Each row, then one of two labels for whether it has a hidden trait; a new part has new ones
In the rows, 100 means zero.
[78 83 95 86 63 113 96 86 121 85 133 113 115 123 101 93 98 96]	Fh
[104 95 117 141 71 75 91 98 62 92 79 105 71 108 72 77 82 99]	GH
[109 106 119 125 81 93 93 103 67 89 76 111 81 105 78 65 93 93]	GH
[143 100 82 96 140 55 124 120 101 119 72 99 68 85 52 86 50 121]	GH
[90 82 108 144 48 91 109 78 70 82 124 111 76 147 67 91 75 109]	GH
[109 94 115 135 78 67 98 95 61 93 86 105 73 112 69 86 88 104]	GH
[94 102 98 78 106 113 86 113 112 99 91 109 127 87 91 86 112 85]	Fh
[118 109 119 105 78 83 110 123 82 103 62 125 82 115 58 36 56 86]	GH
[68 91 97 68 66 123 98 96 127 90 130 117 129 127 96 91 96 87]	Fh
[119 97 97 114 107 83 117 107 89 108 103 105 79 106 67 87 66 109]	GH
[108 92 109 131 65 77 104 96 74 94 95 112 68 122 73 75 80 104]	GH
[106 99 106 103 94 93 91 106 96 91 98 110 97 106 84 70 84 91]	GH
[102 95 94 98 87 105 90 102 105 86 85 107 97 99 84 80 109 95]	GH
[91 92 99 116 80 111 86 90 97 84 108 107 111 110 96 92 108 95]	Fh
[121 108 116 122 103 75 99 115 77 103 69 102 83 89 57 73 90 100]	GH
[97 110 100 61 108 106 89 126 120 103 77 110 130 89 80 57 103 81]	Fh
[113 100 103 123 103 99 99 99 80 96 88 101 90 95 92 104 96 107]	GH
[81 108 113 67 62 120 81 116 113 95 84 119 138 105 78 58 112 68]	Fh
[91 96 98 85 85 115 87 104 109 91 104 104 122 102 93 76 109 91]	Fh
[88 101 100 67 89 110 87 110 119 95 104 111 132 100 97 67 112 84]	Fh
[77 90 97 66 50 118 101 97 124 91 130 123 131 129 78 80 86 90]	Fh
[108 92 96 128 96 85 107 92 83 95 97 101 85 101 86 107 77 115]	GH
[97 87 101 121 65 99 101 88 93 86 124 114 89 126 77 88 76 105]	GH
[106 97 116 145 67 72 103 96 59 92 88 113 62 122 63 74 81 87]	GH
[76 87 84 84 104 143 82 86 123 90 125 95 137 86 140 105 130 103]	Fh
[105 101 114 134 98 97 91 104 71 90 78 102 81 99 93 75 104 99]	GH
[109 111 118 114 95 88 94 113 77 99 67 113 101 101 56 53 95 88]	GH
[98 111 122 73 85 98 80 119 100 97 76 117 138 94 74 53 113 72]	Fh
[88 117 122 63 85 109 74 128 99 94 64 117 136 86 72 39 129 66]	Fh
[79 98 97 64 88 129 96 109 125 95 115 115 136 104 100 87 102 85]	Fh
[85 89 94 84 81 113 99 102 114 91 120 115 121 121 76 86 86 91]	Fh
[89 119 120 45 75 116 89 138 120 103 75 133 149 107 47 34 95 54]	Fh
[100 104 126 120 45 87 102 105 67 89 86 126 84 131 44 46 79 77]	GH
[81 85 95 85 62 109 95 93 110 87 133 114 120 130 89 86 93 85]	Fh
[104 94 92 101 104 107 92 103 108 95 97 99 104 91 102 99 104 102]	GH
[117 96 112 139 94 60 98 102 68 98 79 99 45 94 67 64 89 108]	GH
[111 101 118 133 76 77 110 108 68 95 84 118 77 135 48 66 71 102]	GH
[122 90 108 136 98 60 104 101 71 100 81 100 57 104 64 90 86 115]	GH
[117 98 109 140 86 64 96 97 63 101 79 95 71 97 73 82 94 105]	GH
[134 121 108 96 133 81 100 133 89 114 43 108 93 74 49 56 85 95]	GH
[101 98 114 87 55 80 107 111 96 94 100 135 99 141 27 49 61 79]	GH
[115 98 104 132 102 69 102 99 73 100 84 104 60 103 74 91 87 111]	GH
[108 88 112 154 67 56 103 88 62 91 96 108 53 124 57 83 77 106]	GH
[105 101 108 127 84 90 103 102 85 93 90 112 85 111 75 70 87 96]	GH
[100 106 110 98 90 101 84 113 91 93 81 112 107 95 77 68 111 86]	GH
[112 97 118 150 77 67 96 98 61 94 69 102 68 108 65 69 108 105]	GH
[84 111 112 56 90 122 81 121 114 99 86 117 138 96 97 54 124 74]	Fh
[124 108 113 118 112 65 102 116 75 107 62 105 72 85 55 72 77 103]	GH
[59 99 121 91 45 139 78 94 100 81 116 121 145 124 101 67 129 72]	Fh
[79 99 104 81 75 110 82 103 104 89 100 114 127 102 108 66 125 78]	Fh
[111 100 102 102 91 88 104 107 94 99 92 116 91 108 60 69 80 95]	GH
[105 90 94 99 91 88 111 96 97 96 121 113 104 123 74 92 72 107]	GH
[74 92 99 79 76 117 91 97 112 89 116 113 129 112 100 84 108 90]	Fh
[108 94 103 134 92 91 104 89 81 93 94 100 85 105 87 98 88 110]	GH
[135 124 122 115 149 63 90 136 72 114 24 95 82 59 61 50 104 89]	GH
[88 94 96 79 80 115 91 100 122 93 109 108 128 105 99 86 111 91]	Fh
[110 102 113 127 92 84 99 102 70 96 81 111 79 108 69 72 87 99]	GH
[67 96 103 80 76 137 89 97 112 89 124 113 136 113 106 100 115 87]	Fh
[72 113 131 83 54 117 64 111 93 81 81 118 139 108 93 37 144 61]	Fh
[111 90 100 126 91 77 115 97 80 99 101 108 66 114 65 98 58 114]	GH
[104 100 121 155 87 76 76 88 53 85 68 90 64 86 99 78 133 103]	GH
[78 105 109 66 82 111 87 110 110 97 91 118 132 106 69 56 99 73]	Fh
[81 94 112 147 69 111 77 74 67 75 102 102 92 109 116 101 125 103]	GH
[80 94 94 65 89 130 93 107 132 96 108 113 137 107 104 91 103 89]	Fh
[98 96 108 118 72 100 99 97 88 88 107 109 100 129 83 82 91 98]	GH
[104 89 103 121 60 89 112 92 87 86 117 122 71 139 62 83 65 102]	GH
[116 104 110 122 106 93 100 110 87 100 76 105 89 98 82 82 85 102]	GH
[106 87 105 155 87 78 102 85 68 84 101 100 59 113 75 98 85 116]	GH
[120 102 109 113 94 64 110 113 74 105 74 113 63 106 46 74 76 100]	GH
[86 97 101 118 103 128 72 92 104 85 97 97 120 80 131 96 135 95]	Fh
[114 97 95 109 99 100 106 101 102 98 102 108 101 105 81 89 80 106]	GH
[113 87 98 141 88 68 108 93 76 95 100 100 55 112 72 106 74 127]	GH
[75 99 111 72 72 131 83 104 114 91 110 122 140 112 98 71 114 78]	Fh
[98 82 85 104 74 100 111 82 107 89 129 112 98 127 89 117 66 116]	GH
[76 89 98 73 66 123 94 93 127 94 120 119 129 123 98 83 100 79]	Fh
[92 99 93 83 92 105 92 107 118 97 101 113 128 104 90 78 103 84]	Fh
[117 79 111 136 108 65 89 99 63 99 70 90 60 81 84 54 113 105]	GH
[106 97 115 126 74 83 95 97 77 90 93 116 73 114 71 79 88 100]	GH
[91 94 100 68 75 103 102 114 122 96 107 123 127 121 64 68 82 84]	Fh
[78 99 110 85 58 108 82 103 103 86 102 118 127 108 90 70 124 76]	Fh
[123 95 94 123 108 58 112 112 83 106 83 100 60 94 57 81 67 117]	GH
[91 101 105 96 76 99 86 102 98 89 94 112 117 107 88 85 106 87]	Fh
[108 92 109 149 91 70 102 92 69 94 97 102 62 107 72 93 87 115]	GH
[127 107 114 120 112 67 98 117 75 106 57 101 64 86 64 68 86 97]	GH
[104 95 113 122 74 88 99 95 74 91 112 113 80 115 69 73 82 99]	GH
[116 100 116 144 94 70 91 101 63 97 69 96 56 91 80 81 101 105]	GH
[93 91 103 116 64 104 92 88 92 84 114 115 101 117 90 88 99 94]	GH
[129 97 89 105 135 83 116 111 98 112 84 96 73 88 76 106 63 120]	GH
[126 116 113 112 122 79 95 124 78 111 48 101 83 75 65 65 94 96]	GH
[81 94 98 71 88 135 86 101 122 91 111 108 142 99 119 91 121 93]	Fh
